Below is a small trained network, with its code and all its weights. Each question gives an input and a class and asks what happens when units are switched off, that is, made to give their printed mean instead of their output.

import numpy as np


def w(rows, s, z=0):
    codes = np.array(rows[::2]) - 128.0
    scale = np.full(codes.shape[1], s)
    scale[-1] = z or s
    return codes * scale


def norm(h):
    return h / np.sqrt((h * h).mean(-1, keepdims=True) + 1e-5)


def f(y):
    return np.maximum(y, 0)


def log_softmax(a):
    a = a - a.max(-1, keepdims=True)
    return a - np.log(np.exp(a).sum(-1, keepdims=True))


def net(x, mask):
    res = np.array(x, float).reshape(1, 6) / 4 @ E
    u = 0
    for l in range(2):
        y = f(norm(res) @ A[l][:, :-1].T + A[l][:, -1])
        res = res + np.where(mask[u : u + 7], y, B[l][:, -1]) @ B[l][:, :-1]
        u += 7
    return log_softmax(norm(res)[-1] @ U[:, :-1].T + U[:, -1])


A, B = {}, {}
E = w([
[117,105,82,84,124,87,99,123,83,101,191],'x0',
[154,150,106,212,66,155,75,163,149,87,195],'x1',
[91,135,132,43,53,147,145,105,118,226,49],'x2',
[94,25,127,146,153,90,90,134,208,129,35],'x3',
[162,140,254,93,172,67,112,225,80,123,116],'x4',
[70,135,170,86,143,142,68,139,122,185,170],'x5',
],0.0088)
A[0] = w([
[91,125,102,182,205,121,108,125,91,115,97,157],'0.n0',
[134,101,134,104,160,174,59,98,221,181,177,123],'0.n1',
[182,254,191,135,125,172,205,143,92,146,106,2],'0.n2',
[102,70,77,135,91,86,93,131,194,82,78,83],'0.n3',
[205,93,96,95,105,138,182,122,73,164,79,178],'0.n4',
[134,64,119,103,112,87,63,167,129,83,120,139],'0.n5',
[162,150,74,191,71,180,87,60,189,132,155,133],'0.n6',
],0.0083,0.0035)
B[0] = w([
[176,171,135,130,138,118,121,51,127,56,74,183],'0.n0',
[125,121,194,166,104,106,119,75,83,139,93,183],'0.n1',
[90,103,141,231,208,2,187,145,111,176,44,209],'0.n2',
[94,84,141,205,183,28,204,101,72,220,55,218],'0.n3',
[79,113,215,128,102,138,122,53,53,172,46,225],'0.n4',
[200,158,123,146,200,134,116,126,141,117,68,202],'0.n5',
[87,86,153,97,45,128,106,162,100,168,177,255],'0.n6',
],0.009,0.0062)
A[1] = w([
[157,139,157,179,132,109,106,207,107,90,161,212],'1.n0',
[109,121,53,143,58,110,136,121,114,122,148,1],'1.n1',
[86,128,146,4,147,181,115,135,119,130,120,109],'1.n2',
[187,133,114,56,115,114,73,140,101,150,99,135],'1.n3',
[130,149,124,140,107,109,173,151,90,143,191,85],'1.n4',
[137,192,160,132,129,148,189,177,82,152,154,90],'1.n5',
[65,138,108,17,99,168,144,115,118,157,112,65],'1.n6',
],0.012,0.0036)
B[1] = w([
[86,207,158,70,76,254,43,57,101,153,148,254],'1.n0',
[133,85,113,115,158,145,145,197,170,138,192,175],'1.n1',
[120,158,228,145,61,165,75,126,138,177,166,171],'1.n2',
[62,120,219,252,70,120,146,50,145,184,111,170],'1.n3',
[85,133,71,63,137,148,161,145,104,102,131,189],'1.n4',
[89,64,200,186,67,89,109,50,80,231,57,195],'1.n5',
[83,134,127,146,79,227,89,88,127,152,219,197],'1.n6',
],0.0092,0.0084)
U = w([
[221,203,192,107,185,176,70,128,152,42,137,109],'0',
[142,45,93,130,85,151,172,199,194,110,211,50],'1',
[136,176,60,76,135,113,159,175,101,8,168,59],'2',
[124,98,180,194,166,19,163,90,109,147,9,202],'3',
[48,134,180,156,49,187,81,75,53,167,148,192],'4',
[198,138,126,52,120,117,152,156,171,107,109,1],'5',
],0.012,0.0041)

Each question gives the input, the list of numbers given to net, and the class t.
The units are the neurons (one row each of A and B). Each row of codes is followed by its name. A weight is (code - 128) times the scale printed after its matrix; where a second scale follows, it is the last column's (A, B and U).
mask holds one flag per neuron, layer by layer. A switched-off neuron (its flag False) gives its mean, the last column of its row in B, instead of its output. The means were averaged over made-up inputs and are rounded, as every weight is.
A unit's drop is (log p(t) with every unit on - log p(t) with that unit switched off) / (log p(t) with every unit on - log p(t) with every unit switched off).
The circuit of an input: a set's keep is (log p(t) with only the set's units on - log p(t) with every unit switched off) / (log p(t) with every unit on - log p(t) with every unit switched off). Starting from the 12 units with the biggest drops (on a tie, the unit counted first), units are removed one at a time, each time the one whose removal leaves the highest keep (on an exact tie, the one counted first), for as long as the keep stays at least 0.8.
units of the circuit, in order: the units of the circuit, biggest drop first
top k neurons: the k neurons with the biggest drops, biggest first
top k neurons in layer l: the k neurons of layer l with the biggest drops, biggest first
drop of u: that unit's drop, to one decimal
input [-8,2,3,3,4,5], class 3: units of the circuit, in order => (1.n0)
input [4,7,3,-4,-8,-1], class 1: top 2 neurons in layer 1 => (1.n1; 1.n0)
input [3,-8,1,8,-2,8], class 3: top 3 neurons => (1.n0; 0.n3; 0.n6)
input [-2,0,-7,0,7,5], class 0: units of the circuit, in order => (0.n6; 0.n4; 0.n3)
input [3,-2,8,-6,8,-3], class 3: top 2 neurons => (0.n2; 1.n0)
input [4,-3,-3,-2,-5,-4], class 1: top 2 neurons => (1.n1; 1.n0)
input [-8,0,3,-7,-4,2], class 3: top 2 neurons => (0.n2; 1.n0)
input [-8,0,-7,-7,8,3], class 3: top 2 neurons in layer 1 => (1.n6; 1.n5)
input [4,8,7,8,-6,-6], class 3: top 2 neurons => (0.n3; 1.n0)
input [8,4,-6,-3,0,-2], class 0: top 2 neurons in layer 1 => (1.n0; 1.n5)
input [4,-6,-7,2,6,-8], class 0: top 2 neurons in layer 0 => (0.n3; 0.n2)
input [-7,2,-7,-1,-8,-6], class 1: top 2 neurons => (1.n1; 0.n6)
input [-1,0,-2,-6,2,1], class 3: top 2 neurons in layer 0 => (0.n2; 0.n6)
input [-7,-3,-1,-5,-4,-4], class 3: units of the circuit, in order => (0.n2)
input [-1,2,-4,-5,-8,-3], class 1: drop of 1.n1 => 0.2
input [6,1,5,8,-6,-1], class 3: drop of 0.n3 => 1.1
input [5,-3,-8,-3,6,-8], class 0: drop of 1.n0 => 0.1
input [-7,1,-1,-4,0,-3], class 3: drop of 0.n2 => 1.0
